Below are the code and all the weights of a small trained network. Each question names an input and a target symbol and asks about switching units off, where a switched-off unit gives its printed mean instead of its output.

import numpy as np


def w(rows, s, z=0):
    codes = np.array(rows[::2]) - 128.0
    scale = np.full(codes.shape[1], s)
    scale[-1] = z or s
    return codes * scale


def norm(h):
    return h / np.sqrt((h * h).mean(-1, keepdims=True) + 1e-5)


def f(y):
    return np.maximum(y, 0)


def softmax(a):
    e = np.exp(a - a.max(-1, keepdims=True))
    return e / e.sum(-1, keepdims=True)


def log_softmax(a):
    a = a - a.max(-1, keepdims=True)
    return a - np.log(np.exp(a).sum(-1, keepdims=True))


def net(x, mask):
    ids = ['βγδζμτψ'.index(c) for c in x.split()]
    T = len(ids)
    res = E[ids] + P[:T]
    u = 0
    for l in range(2):
        q, k, v = (norm(res) @ M[l].T for M in (Q, K, V))
        z = softmax(np.where(np.tri(T) > 0, q @ k.T / 2**0.5, -1e9)) @ v
        res = res + np.where(mask[u], z, O[l][:, -1]) @ O[l][:, :-1]
        u += 1
        y = f(norm(res) @ A[l][:, :-1].T + A[l][:, -1])
        res = res + np.where(mask[u : u + 4], y, B[l][:, -1]) @ B[l][:, :-1]
        u += 4
    return log_softmax(norm(res)[-1] @ U[:, :-1].T + U[:, -1])


Q, K, V, O, A, B = {}, {}, {}, {}, {}, {}
E = w([
[139,171,108,101,160,110,183],'β',
[96,127,135,139,118,104,69],'γ',
[166,79,155,174,142,127,117],'δ',
[87,96,55,254,125,57,187],'ζ',
[180,113,64,107,89,11,141],'μ',
[99,103,201,107,126,101,128],'τ',
[147,171,186,146,149,113,62],'ψ',
],0.0087)
P = w([
[104,205,253,145,129,196,109],'0',
[148,157,161,112,67,146,101],'1',
[150,126,129,104,89,135,122],'2',
[145,115,115,106,116,127,133],'3',
[147,116,104,108,141,115,138],'4',
[149,115,94,114,161,100,134],'5',
[152,109,88,121,176,86,118],'6',
],0.0053)
Q[0] = w([
[144,149,101,141,83,135,157],'0.h0',
[86,104,101,129,254,147,136],'0.h0',
],0.0061)
K[0] = w([
[113,149,208,125,136,187,115],'0.h0',
[92,60,82,144,178,4,164],'0.h0',
],0.0036)
V[0] = w([
[32,46,84,159,114,100,205],'0.h0',
[81,169,63,255,129,151,154],'0.h0',
],0.0046)
O[0] = w([
[111,77,80,128,49,106,41,41],'0.h0',
[134,69,80,197,186,129,2,254],'0.h0',
],0.008,0.00062)
A[0] = w([
[137,107,78,145,110,90,170,2],'0.n0',
[136,82,113,104,174,134,68,16],'0.n1',
[94,71,109,127,105,105,128,49],'0.n2',
[91,157,144,144,161,254,146,52],'0.n3',
],0.0069,0.00031)
B[0] = w([
[130,132,166,99,118,114,7,254],'0.n0',
[111,166,223,195,146,189,199,219],'0.n1',
[117,55,197,124,102,101,67,236],'0.n2',
[170,63,3,58,48,49,191,187],'0.n3',
],0.0052,0.003)
Q[1] = w([
[109,136,254,109,193,76,166],'1.h0',
[154,153,8,96,110,183,135],'1.h0',
],0.005)
K[1] = w([
[72,108,85,255,136,127,110],'1.h0',
[168,147,154,11,233,174,107],'1.h0',
],0.0053)
V[1] = w([
[255,190,183,3,91,211,165],'1.h0',
[178,160,176,90,217,119,129],'1.h0',
],0.0026)
O[1] = w([
[95,4,195,248,138,159,24,5],'1.h0',
[58,95,65,174,29,147,10,128],'1.h0',
],0.0041,0.0011)
A[1] = w([
[71,113,179,225,123,117,108,254],'1.n0',
[107,180,253,96,114,224,164,147],'1.n1',
[196,110,169,166,137,119,137,4],'1.n2',
[58,161,188,149,73,106,95,170],'1.n3',
],0.0051,0.0015)
B[1] = w([
[181,196,140,61,154,209,176,253],'1.n0',
[108,86,62,223,171,110,53,244],'1.n1',
[65,185,114,71,2,110,93,154],'1.n2',
[72,128,104,64,120,143,136,212],'1.n3',
],0.006,0.0046)
U = w([
[223,185,122,141,240,89,221,254],'β',
[80,160,58,27,150,254,144,62],'γ',
[220,121,177,126,89,210,158,171],'δ',
[147,75,58,130,89,91,64,81],'ζ',
[82,150,105,40,42,30,137,175],'μ',
[34,65,235,120,182,120,121,28],'τ',
[132,211,126,222,178,175,35,110],'ψ',
],0.0078,0.0025)

Each question gives the input, a string of symbols that net reads in full, and the target symbol t.
The units are the heads (2 rows each of Q, K, V and O) and the neurons (one row each of A and B). Each row of codes is followed by its name. A weight is (code - 128) times the scale printed after its matrix; where a second scale follows, it is the last column's (O, A, B and U).
mask holds one flag per unit, layer by layer, with each layer's heads first. A switched-off unit (its flag False) gives its mean, the last column of its rows in O or B, instead of its output. The means were averaged over made-up inputs and are rounded, as every weight is.
A unit's drop is (log p(t) with every unit on - log p(t) with that unit switched off) / (log p(t) with every unit on - log p(t) with every unit switched off).
The circuit of an input: a set's keep is (log p(t) with only the set's units on - log p(t) with every unit switched off) / (log p(t) with every unit on - log p(t) with every unit switched off). Starting from all 10 units, units are removed one at a time, each time the one whose removal leaves the highest keep (on an exact tie, the one counted first), for as long as the keep stays at least 0.8.
units of the circuit, in order: the units of the circuit, biggest drop first
top k neurons: the k neurons with the biggest drops, biggest first
top k neurons in layer l: the k neurons of layer l with the biggest drops, biggest first
input ψ ψ τ τ δ ζ, target μ: units of the circuit, in order	0.n0; 0.h0; 1.n1
input ζ τ τ δ, target μ: units of the circuit, in order	1.n2; 1.h0
input ζ τ μ τ τ, target μ: top neuron in layer 0	0.n1
input β β ζ, target ψ: units of the circuit, in order	0.n3; 1.n0; 0.n0
input γ ψ δ ζ, target β: top 3 neurons	1.n0; 1.n1; 0.n3
input ζ ψ γ, target β: units of the circuit, in order	0.h0; 1.h0
input ψ β ψ τ τ τ ζ, target μ: units of the circuit, in order	0.h0; 0.n0; 1.n1
input γ ζ β, target ψ: top 2 neurons in layer 1	1.n0; 1.n3
input μ ψ γ, target γ: top 3 neurons in layer 0	0.n3; 0.n1; 0.n2
input δ γ ζ, target ψ: units of the circuit, in order	0.n3; 0.n0; 1.n0
input ζ ζ τ β ψ δ, target δ: units of the circuit, in order	0.n1; 1.n2; 1.n1
input γ β ζ τ ζ τ δ, target δ: units of the circuit, in order	0.n1; 1.n1; 1.n2
input γ δ τ ζ μ μ β, target ζ: units of the circuit, in order	0.h0; 1.n0
input ζ ζ γ, target γ: top 3 neurons in layer 1	1.n3; 1.n1; 1.n0
input ζ β τ β, target μ: top 2 neurons	1.n0; 1.n1
input ζ μ τ β, target μ: top 2 neurons	1.n0; 0.n1
input γ μ τ γ β ζ ψ, target β: units of the circuit, in order	1.h0; 0.n0
input ζ δ β, target ψ: top 2 neurons	0.n2; 0.n1
input ζ ψ δ γ, target β: top neuron	0.n0
input ψ ζ τ γ μ τ, target μ: units of the circuit, in order	0.h0; 1.h0
input ζ ψ δ, target β: units of the circuit, in order	1.h0; 0.h0
input β ψ ζ δ β ψ, target β: units of the circuit, in order	1.h0
input δ ψ ζ, target β: units of the circuit, in order	0.h0; 1.n0
input ζ τ γ, target μ: top 3 neurons	1.n0; 0.n1; 0.n0
input β ζ δ, target ψ: top 3 neurons in layer 0	0.n1; 0.n3; 0.n2
input ψ ζ τ μ γ, target μ: top 2 neurons in layer 1	1.n0; 1.n3
input ζ ψ μ, target β: top 2 neurons in layer 1	1.n3; 1.n2
input γ ζ τ ψ ψ δ, target β: top neuron in layer 1	1.n0
